Here is a tiny trained network, its code and every weight. The questions are about switching its units off for an input and a class, where a switched-off unit gives its printed mean instead of its output.

import numpy as np


def w(rows, s, z=0):
    codes = np.array(rows[::2]) - 128.0
    scale = np.full(codes.shape[1], s)
    scale[-1] = z or s
    return codes * scale


def f(y):
    return y / 2 * (1 + np.tanh(0.7978845608 * (y + 0.044715 * y**3)))


def log_softmax(a):
    a = a - a.max(-1, keepdims=True)
    return a - np.log(np.exp(a).sum(-1, keepdims=True))


def net(x, mask):
    res = np.array(x, float).reshape(1, 3) / 4 @ E
    y = f(res @ A[0][:, :-1].T + A[0][:, -1])
    res = res + np.where(mask, y, B[0][:, -1]) @ B[0][:, :-1]
    return log_softmax(res[-1] @ U[:, :-1].T + U[:, -1])


A, B = {}, {}
E = w([
[2,107,27,198,206,135,151,106],'x0',
[84,110,33,104,109,145,209,54],'x1',
[150,243,86,233,66,219,192,194],'x2',
],0.0064)
A[0] = w([
[79,161,82,223,159,194,142,165,254],'n0',
[170,99,211,27,80,64,102,143,240],'n1',
[87,150,34,146,91,254,225,105,183],'n2',
[46,22,82,75,195,50,129,51,205],'n3',
[192,159,128,103,26,184,175,118,240],'n4',
[129,75,166,43,145,21,85,106,180],'n5',
[77,37,102,84,189,66,127,83,167],'n6',
],0.0066,0.0053)
B[0] = w([
[78,168,85,173,31,184,128,139,239],'n0',
[193,138,219,136,103,139,151,238,238],'n1',
[75,135,2,108,80,134,146,48,229],'n2',
[97,38,140,150,163,58,226,120,254],'n3',
[112,204,128,133,39,192,87,160,223],'n4',
[141,114,193,153,139,126,140,186,220],'n5',
[136,40,145,165,194,42,196,131,213],'n6',
],0.0094,0.0081)
U = w([
[49,222,29,179,62,243,81,139,253],'0',
[136,62,194,175,255,56,159,172,183],'1',
[155,161,70,61,207,123,75,104,24],'2',
[75,110,57,135,75,141,179,93,128],'3',
[229,205,213,78,85,189,97,191,92],'4',
[180,174,68,19,254,138,75,63,38],'5',
[72,97,36,111,181,87,157,36,77],'6',
[173,148,63,32,193,116,50,69,28],'7',
],0.0062,0.0036)

Each question gives the input, the list of numbers given to net, and the class t.
The units are the neurons (one row each of A and B). Each row of codes is followed by its name. A weight is (code - 128) times the scale printed after its matrix; where a second scale follows, it is the last column's (A, B and U).
mask holds one flag per neuron, in row order. A switched-off neuron (its flag False) gives its mean, the last column of its row in B, instead of its output. The means were averaged over made-up inputs and are rounded, as every weight is.
A unit's drop is (log p(t) with every unit on - log p(t) with that unit switched off) / (log p(t) with every unit on - log p(t) with every unit switched off).
The circuit of an input: a set's keep is (log p(t) with only the set's units on - log p(t) with every unit switched off) / (log p(t) with every unit on - log p(t) with every unit switched off). Starting from all 7 units, units are removed one at a time, each time the one whose removal leaves the highest keep (on an exact tie, the one counted first), for as long as the keep stays at least 0.8.
circuit, biggest first: the units of the circuit, biggest drop first
k most important neurons: the k neurons with the biggest drops, biggest first
drop when u is switched off: that unit's drop, to one decimal
input [5,6,-5], class 1: circuit, biggest first	[n6]
input [-5,0,-3], class 4: 2 most important neurons	[n3 n1]
input [0,-5,1], class 4: circuit, biggest first	[n2 n3]
input [1,5,0], class 6: circuit, biggest first	[n1 n4 n5]
input [8,2,0], class 6: circuit, biggest first	[n4 n1]
input [6,3,-4], class 1: 2 most important neurons	[n6 n3]
input [-4,7,1], class 0: 3 most important neurons	[n4 n3 n6]
input [2,6,-2], class 6: 2 most important neurons	[n1 n2]
input [-8,5,-7], class 1: drop when n3 is switched off	0.2
input [-7,6,3], class 0: drop when n6 is switched off	0.1
input [6,0,-4], class 1: drop when n2 is switched off	0.1
input [0,8,-6], class 1: drop when n0 is switched off	0.0
